cols: G Q R D
kanol: [ 13 -82 -36 -80]
puba: [ 14  41 -37  -8]
Firan: [-66 -12 -37  -8]
daki: [-37 -66 -12  17]
mivug: [ 28 -43 -91  -7]
find: [-66 -12 -37]
Firan
size: [ 14  41 -37]
3
find: [-66 -12 -37  -8]
Firan
find: [ 13 -82 -36]
kanol

cols: M X J F Y N P C
Fove: [ 59  20 -31 -64  45  79 -82 -57]
Toz: [-62 -18  27  51 -34 -72  74  61]
mivug: [ 22   4  -9 -42  24  14 -24 -16]
taki: [-18  -3  20  50 -38 -39  42  12]
nop: [  9  18  38 -29 -20  27  60  31]
kanol: [ -6   7  18  38 -29 -20  27   1]
Nobo: [  3   6  -3 -17  20   8 -23  -1]
kinap: [ 19  10 -18 -43  33  33 -39 -15]
daki: [-65 -19  36  67 -46 -85  87  63]
Firan: [-21   0  18  40 -23 -23  30  16]
size: [ 19  10 -18 -43]
4
col: [ 18  -3 -18  36  18]
J
size: [-65 -19  36]
3
find: [  7  18  38 -29 -20  27]
kanol
find: [ 67 -46 -85]
daki

cols: L V A Z
puba: [ 19 -50 -75 -26]
kanol: [ -7 -27  10  24]
Toz: [ 50  44 -35  14]
daki: [73 30 -7  7]
kinap: [15  1 48 22]
find: [-50 -75 -26]
puba
size: [50 44]
2

cols: dal sibod tun vud bugo Soge Dad ved Pir
Fove: [ 33   3  86  30 -51 -16  83  55   3]
daki: [-38 -39  -6   5  -2  33 -35 -28 -41]
Nobo: [ 46  22 -17  -2  75 -25  48  44  87]
Toz: [ 33 -36  10   9  59  30  49 -18  71]
Firan: [-17 -41  71 -52  -3   0 -42 -37 -47]
kinap: [ 29   8  46  22 -18  -2  75  57   3]
taki: [-14 -52  71  -3 -41 -25  68  56  25]
size: [-17 -41  71 -52  -3   0 -42 -37 -47]
9
find: [-38 -39  -6   5  -2  33]
daki
find: [ 30  49 -18]
Toz
find: [-52  71  -3 -41]
taki
col: [30  5 -2  9]
vud
find: [ 33 -35 -28 -41]
daki
find: [ 46  22 -18  -2  75]
kinap

cols: H T S E K W U B
taki: [ 56 -87  44  72 -38 -35  53  14]
mivug: [ 77 -11  16 -21 -46 -76  61  27]
Nobo: [ 46  44 -90  79 -32 -37   4  11]
kanol: [-70  -5  -8  37  43  74 -54 -27]
Toz: [-70  76 -41 -53  45  52 -62 -21]
nug: [ 80 -27  22  -6 -49 -75  65  28]
Fove: [ 46 -90  44  79 -32 -24  46  10]
puba: [-80  26 -23   8  49  75 -65 -27]
daki: [ 49 -89  44  77 -35 -28  50  12]
col: [-35 -76 -37]
W
size: [46]
1
find: [ 46 -90  44  79 -32]
Fove
find: [-89  44  77 -35 -28  50]
daki
col: [ 77  46 -70]
H

cols: sizi rek Rete sased ranev kip tuk Dinul
nug: [-92  -3 -38 -14 -11 -12 -41  25]
taki: [ 41 -11   8  10  -6  17  13 -15]
nop: [-63  10 -11 -17 -19 -14   6   9]
kanol: [-11  -7   7  14  17  10  -9  -5]
Nobo: [  5 -14 -12   1 -18  13  -2  -4]
Toz: [-70   9 -24 -17  -4 -20 -25  23]
mivug: [-3 -6 13 16 21  9 -5 -7]
daki: [-30  14 -23 -24 -20 -23  -6  20]
Fove: [ -1  10 -11 -17 -19 -14   6   9]
size: [-11  -7   7  14  17  10  -9]
7
find: [  9 -24 -17  -4 -20 -25  23]
Toz
find: [-23  -6  20]
daki
col: [-63 -11]
sizi

cols: ker pago zuzin zib ribu mifa vabaz zaru tediz
Toz: [ 41  -5  -1 -23   9 -87 -14 -64 -10]
puba: [  1  36   7   5 -10  65  20  44  41]
kinap: [ 81  93  -5 -35 -42 -49 -97 -77  68]
taki: [-63 -69   9  66 -34  84   9  91 -55]
Firan: [-51 -33  -1  45 -17  96  12  56 -31]
nug: [-67 -83   9  83 -31  62  24  61 -79]
kanol: [ 20  38 -17  -8  72 -38  60  -6 -39]
Nobo: [ 76  40   0 -30  -1 -63 -17 -59  63]
nop: [-35   6   9  26  -3  76  29  70  -2]
size: [-35   6   9  26  -3  76  29  70  -2]
9
col: [-34 -17 -31]
ribu
find: [ 36   7   5 -10]
puba
col: [-10 -42 -34 -17 -31  72  -1  -3]
ribu

cols: Kad Loka Fer Bonor Sil lig por sevom pazeg pidam
kinap: [-35 -13 -58  43  80   4  61 -69 -44 -26]
nop: [-27 -13 -31  61  66   3  61 -74 -46 -26]
taki: [-35 -13 -64  43  66  86 -66  30 -44 -26]
nug: [-35 -13 -64  43  66  86  61 -14 -44   7]
col: [-44 -46]
pazeg
col: [61 61]
por
col: [-27 -35]
Kad

cols: lem dulut pepo gik mil
kanol: [-74  -3 -13 -18  16]
Nobo: [-83 -23 -18 -13  29]
Fove: [-83  -9 -10 -19  33]
nop: [-81 -10 -19  -9  33]
find: [-10 -19  33]
Fove
find: [-13 -18]
kanol
col: [-83 -81]
lem
find: [ -9 -10 -19]
Fove
size: [-81 -10]
2
col: [16 29 33]
mil
col: [29 33]
mil

cols: Ket Kur bivaz gitab pilup beb faniv mal
Nobo: [ 28 -24   4   8 -17  -8 -32   7]
Fove: [ 17  -7  -5   2  19  13 -57  13]
taki: [  2 -65  20  55  52 -35 -79  77]
kanol: [ 22 -25  -5 -12   6  11  23   1]
nug: [28 -9 -3  2 -8  9 -3  8]
mivug: [ 27 -16  -6  18 -13  18 -35  11]
Toz: [ 21 -18   9   2  19 -14 -48  54]
daki: [ 37  -9  79  72  24  -1 -73  47]
nop: [-26  13 -40  -5   3  14 -34   3]
kinap: [ 29 -48 -24  15  72 -47 -92  78]
size: [ 21 -18]
2
col: [-35 -48]
faniv
find: [ 17  -7  -5   2  19  13 -57  13]
Fove
size: [ 21 -18   9   2  19 -14 -48  54]
8
col: [18  2 72 -5]
gitab
col: [  8   2  55 -12   2  18   2  72]
gitab

cols: bib zaseb Bupu vun ber Katu fofez kime nifa
nug: [ -1  21 -57 -15   5  -3   5  32  13]
Nobo: [ -3   5 -15  -1 -57   5  32  21  29]
taki: [  2 -35  77  10  -7   0  -6 -44 -17]
col: [-3  5]
Katu
col: [-3  2]
bib
col: [-57  -7]
ber
find: [ -1  21 -57 -15   5  -3   5  32]
nug
col: [-15  77]
Bupu
col: [ 21 -44]
kime

cols: Redon fomon Velis deku fis puf Puseb Varu mapak bezol
Toz: [  6  62   5   3  37 -16   4   2  44  26]
daki: [  5   4   5   3  37 -16   4   2  33  26]
kinap: [  3 -13   8 -11 -22   0  14   8   5   6]
nug: [  4 -21   5   8  -4   5   4  10   2  33]
size: [ 5  4  5  3 37]
5
find: [  6  62   5   3  37 -16   4   2  44  26]
Toz
size: [  3 -13   8 -11 -22   0  14   8   5]
9

cols: Tumuz tezer sim kan dasem lum riv tedo duk
kinap: [ -2  -2   2   3  -2 -14  -2   2  -5]
nug: [-14  45 -11 -18  22  13 -99  90 -90]
mivug: [ 36  -5 -14  -6  36  24 -89  92 -89]
daki: [-20   1  -8 -11 -18 -13  45 -64  39]
size: [-20   1  -8 -11 -18 -13  45 -64]
8
size: [-14  45 -11 -18  22  13 -99  90 -90]
9
col: [  2 -11]
sim
size: [-2 -2  2  3]
4
col: [ -2 -99 -89]
riv
find: [-13  45]
daki
col: [  2 -11 -14]
sim

cols: Muma vazi vip mus gige
Toz: [-94  65 -93  19   9]
mivug: [-18  65 -93  17 -60]
kanol: [ 32 -33  41  18  90]
nug: [-18  65 -93  19   9]
size: [-18  65 -93]
3
col: [ 65 -33]
vazi

cols: Sosu Mene potab Vofe veb nebed
kanol: [  0 -56  21  87  23  57]
Toz: [  3 -60  21  88  19  56]
Nobo: [84 23 20 -7 34 22]
nug: [-10  30   1 -34   2  -4]
find: [87 23]
kanol
size: [84 23 20]
3

cols: Nufu Nodub Mutul mib mina
Fove: [ 42  79 -81 -44  59]
Firan: [  7  60 -44 -81  59]
mivug: [ 42  79 -11  79  57]
daki: [-46  60 -81 -44 -71]
Toz: [-42 -57  82  19 -74]
col: [59 59]
mina
size: [-42 -57  82]
3
size: [ 42  79 -11  79  57]
5
find: [ 42  79 -81 -44  59]
Fove
size: [-42 -57  82  19]
4
find: [ 42  79 -11  79  57]
mivug
find: [-46  60 -81 -44]
daki

cols: Rom Lavu Guba dazel kifel Tek mulu tatez kigo
taki: [-73 -12  -1 -68  23  23 -10  48 -51]
Toz: [-27  16 -46 -23   3 -26 -21 -21  22]
puba: [ 18   1  40  21 -31 -23   6  -8  -2]
Firan: [ 36 -27  16 -46 -23   3 -28 -21 -21]
daki: [ 23 -38   3   4  -6  12 -57 -49  -1]
find: [-27  16 -46 -23   3 -28 -21 -21]
Firan
col: [ -2 -21  -1]
kigo

cols: raka bav dis Tolar
kanol: [  7 -11  -9  18]
taki: [ -7 -27 -22  -5]
nop: [ 7 38 -9 18]
size: [7]
1
find: [-27 -22  -5]
taki
find: [38 -9 18]
nop
size: [  7 -11  -9]
3

cols: Piraz Duku Gis Zoz
Firan: [  5  99  11 -20]
daki: [46 15 80 21]
nug: [63 28 67 35]
Nobo: [63 33 61 36]
taki: [24 87 25 17]
kinap: [ 30  31  27 -89]
nop: [35 81 28 26]
Fove: [17 93 23 15]
mivug: [ 11   4  69 -68]
col: [81 93  4]
Duku
col: [11 80 67]
Gis
find: [63 33 61]
Nobo
col: [99 15 28]
Duku
col: [63 63 24 30 35 17]
Piraz

cols: Babur feb logam ton nimas fivov nupok posek suba pama
puba: [ -9  -3  -7 -29   6 -29 -15  52  27 -45]
kanol: [ -9  17 -38  43 -10  11 -13  32  27  23]
daki: [ -9  17  25 -29 -40 -29   5 -53  12  23]
Nobo: [ -2  17  -7 -23 -43 -13 -34  37  27  23]
nug: [-22  17  -7 -29 -10 -29   5  32  25 -81]
kinap: [ 16  17  55 -38 -10 -29  58  32  27  23]
Fove: [ -9  17 -25 -29 -50 -23   5 -34  27  23]
Toz: [-57  17 -25 -29 -10 -29   5  20  27 -55]
mivug: [ -9  17  -7  16 -10 -29   5  32 -82  23]
size: [ 16  17  55 -38 -10]
5
find: [-57  17 -25 -29 -10 -29   5  20  27 -55]
Toz
col: [-53  37  32  32 -34  20  32]
posek
size: [ 16  17  55 -38 -10 -29  58  32  27]
9
col: [ 11 -29 -13 -29 -29]
fivov

cols: zeto gev ras segid Bor
nop: [-55 -25   7 -11  56]
Firan: [-55  28  -8  56 -47]
puba: [ 11 -11  56 -25   7]
col: [-8 56]
ras
find: [-55 -25   7 -11  56]
nop
size: [-55  28  -8  56 -47]
5
col: [-55 -55]
zeto
find: [-11  56 -25   7]
puba
size: [ 11 -11  56 -25   7]
5

cols: nugu Nale tuke retad
kanol: [ 22 -50  74 -27]
puba: [ 23   1 -95  31]
Firan: [ 21 -95 -31 -32]
daki: [-24  43 -79  53]
Toz: [-48 -50 -49 -56]
find: [-95  31]
puba
size: [ 22 -50  74]
3

cols: dezan nipon kemo Kalak Pataf
Nobo: [-63  48  44 -47 -44]
Firan: [ 73 -47 -46 -17  -1]
mivug: [-63  48 -14 -69  68]
kanol: [ 73 -47 -38   6  70]
Fove: [ 44  48 -63  -1 -17]
col: [ -1  68  70 -17]
Pataf
find: [-63  48  44]
Nobo
find: [-63  48 -14 -69  68]
mivug
size: [ 73 -47 -46 -17]
4
col: [ 6 -1]
Kalak
size: [73]
1
find: [ -1 -17]
Fove

cols: duf bavar Sav nuvum gon guvab tof Guf
Toz: [54 24 36 55 32 41 93 38]
Nobo: [36 55 35 41 93 58 93 38]
mivug: [54 24 46 55 32 58 93 38]
size: [54 24 36 55 32 41]
6
col: [93 32]
gon
find: [36 55 32 41 93]
Toz
size: [54]
1
size: [54 24 46 55 32]
5
col: [41 55]
nuvum
size: [54 24 46 55 32 58 93 38]
8

cols: mabeb gab fab ser Moti vobu mono bikos Kiv didi
Firan: [ 77 -69  79 -37 -27  -2 -93  24  44 -34]
kanol: [-27  -6   0  -1   8   8  -4 -25   1   2]
puba: [-32  25 -36 -50  46  67  47 -37   7 -45]
Nobo: [ -9   2   6   0   3   4  -7 -21   1   7]
Fove: [ -5  15 -11 -15  25  37  17 -14   4 -28]
Toz: [-33  28 -24 -20 -74 -11   6  11 -69 -13]
nop: [-11 -10   2   0 -22 -28  -6   0  -5  36]
find: [-28  -6   0]
nop
find: [  8   8  -4 -25   1]
kanol
find: [8 8]
kanol

cols: zuv ret Bodo zulis Mubun Monor letiv
mivug: [ 11 -63 -15  66 -49  83 -37]
Nobo: [ 55 -52  -7  55 -54  80 -35]
daki: [-65 -15 -95  63 -33  30  -7]
puba: [ 83  44 -86  37 -40  -2  26]
Fove: [-63 -17  66  61 -51  74 -32]
kanol: [-65 -15 -95  63 -51  58 -13]
size: [-63 -17  66  61]
4
find: [-63 -15  66]
mivug
col: [-37 -35]
letiv
size: [83]
1
col: [-54 -33 -40]
Mubun
col: [37 61]
zulis
col: [-37 -35  -7  26]
letiv

cols: gug pelu pazum bal
taki: [ -6  -1 -53   8]
nug: [ -18  -19 -100    8]
puba: [  0   2 -11   3]
Fove: [ -4   1 -38   7]
Firan: [ -3   1 -38   7]
kinap: [0 0 1 0]
nop: [ -7 -30  51 -25]
kanol: [  3 -38  48 -22]
Nobo: [ -5   0 -49   8]
size: [ -5   0 -49   8]
4
find: [ -4   1 -38   7]
Fove
col: [-38   1  51  48]
pazum

cols: Ruza bolu ferud zodud Ziv vika Lavak novo solup
Toz: [  0   5  28   0 -51 -30  17  28  40]
mivug: [  1  -8  -4  -1  -6 -26  12  36 -57]
Fove: [  0   6   2   2  -5  27  -8   9 -56]
taki: [ -2  -8 -48  -2  59 -15  -2 -11  19]
kinap: [  0  16  44   1 -69 -22  -8   0  17]
nop: [ -1   8 -13   1  16   5 -30 -35 -26]
Nobo: [  0  16  44   1 -69  13 -24  74 -38]
puba: [-1 -3 -8 -1 -3 -2 39 72  1]
kanol: [  2  15  49   2 -69  10 -14  -3 -29]
Firan: [  1   3   6   1 -10 -32 -33 -62  35]
daki: [  0  16  44   1 -69  13 -24 -23 -38]
nug: [  1  -8  -4  -1  -6 -26  28  32  40]
find: [-33 -62  35]
Firan
find: [-2 -8]
taki
size: [-1 -3 -8 -1]
4
col: [ -8  -2  -8 -30 -24  39 -14 -33 -24  28]
Lavak
find: [3 6]
Firan
find: [  1 -69 -22  -8]
kinap
col: [ -8  -2  -8 -30 -24  39]
Lavak

cols: bot Sodug viveb Gemid dufu pul zik
Fove: [-19  13 -12  14 -20  28 -44]
nug: [-18 -10  30 -32  15  14 -48]
kinap: [-18   9  -4   2   0   0  -6]
nop: [-18  29  21 -37 -73 -42  27]
Nobo: [ -4   2   9   0   0 -18 -55]
col: [-32   2]
Gemid
find: [ 29  21 -37 -73 -42  27]
nop
col: [ 9 29  2]
Sodug
find: [-18   9  -4   2   0   0]
kinap

cols: fudo panu kerog Nek suden bek luda dedad
daki: [ -6 -18   4  29   4  -7 -36  -9]
Toz: [ -2 -16  -8  13  30  36   3 -10]
kanol: [-1 -2  0 12  0 -7 -8  0]
kinap: [ -5 -44   3  40  -7  70  21  -9]
Firan: [ -7 -14   4  47   4 -20 -45  -9]
taki: [ -5 -44 -20  40  -7  70  21  -9]
Nobo: [ -4 -34  -7  11  -2  46  -3  -9]
nug: [ -3  -5 -29  96 -10  36  30   3]
col: [ 0 -7]
suden
find: [-10  36  30   3]
nug
size: [-4]
1
find: [-44 -20  40  -7  70]
taki

cols: sanul nir daf Ruvo det seta
Toz: [  2 -25 -63 -93  37  41]
mivug: [-49 -26   6  12  27 -55]
puba: [ 15   8 -22 -16  -1 -75]
Firan: [-29 -11  38  15   9  18]
col: [ 15 -29]
sanul
size: [-49 -26   6  12  27 -55]
6
col: [  8 -11]
nir

cols: lunel tilop zag Sufo dalu
mivug: [ 27 -13  -2 -53  64]
nug: [ 47   1 -60 -40  77]
Fove: [-46 -28 -24 -12  19]
puba: [-94 -18 -20   6  76]
Toz: [ 83  29 100 -29 -30]
taki: [-13  -2 -52  64 -53]
col: [-18  29]
tilop
find: [ -2 -53  64]
mivug
col: [-60 -24]
zag
find: [-13  -2 -53  64]
mivug
find: [-20   6]
puba
col: [-13   1 -28 -18  29]
tilop
find: [ -2 -52  64 -53]
taki

cols: Roz Lun fira pesa tad zaro nok bigeg nimi
kanol: [-16 -15 -76 -15 -51  16  16  54  20]
puba: [  2  22 -47  -1 -33  55 -21 -34  86]
daki: [ -9  38  17  -1   9 -15  11 -14 -27]
mivug: [ -2   4 -35   1 -35  -3  63  81   6]
taki: [ -9  11  47  -1  31 -10 -37 -65 -51]
nop: [  4  13  19   2 -34 -16   4  -8 -18]
Nobo: [ 11 -30 -48  10 -71 -51   5  43 -60]
nug: [  9  -3  27  -3  68 -47   4   5 -65]
kinap: [ -5   1  23  -3  59 -35  37  65 -29]
col: [ 55 -15  -3 -10 -16 -51 -47 -35]
zaro
size: [ 9 -3 27 -3 68]
5
find: [ 1 23 -3]
kinap

cols: bebif ridi batam nupo Degez rofer Fiz Bolug zir
nug: [  8   6   4  15 -11  10  19 -25 -14]
nop: [-56 -69 -17  34  49  70  -3 -49 -51]
kanol: [-34 -76  80  55 -13  11  21 -12 -12]
puba: [ 52 -31  -1  46 -62  -4 -15  -8  49]
daki: [-34 -76  80  55  47  74  56  23  46]
Nobo: [ 31 -16  -1  27 -37  -9  31   9  25]
taki: [ 52 -31  -1  46 -62  -4  59  -8  49]
Fove: [-39 -48  16 -55  54 -49 -43  86  70]
mivug: [ 23  58 -66 -69 -31 -56 -36 -39 -44]
Toz: [ 44 -18  -3  37 -53 -18  44   1  48]
Firan: [ 34  33  -2  55 -44  49  68 -76 -56]
col: [-25 -49 -12  -8  23   9  -8  86]
Bolug
find: [-48  16 -55]
Fove
size: [ 44 -18  -3  37 -53 -18]
6
find: [-69 -31 -56 -36]
mivug

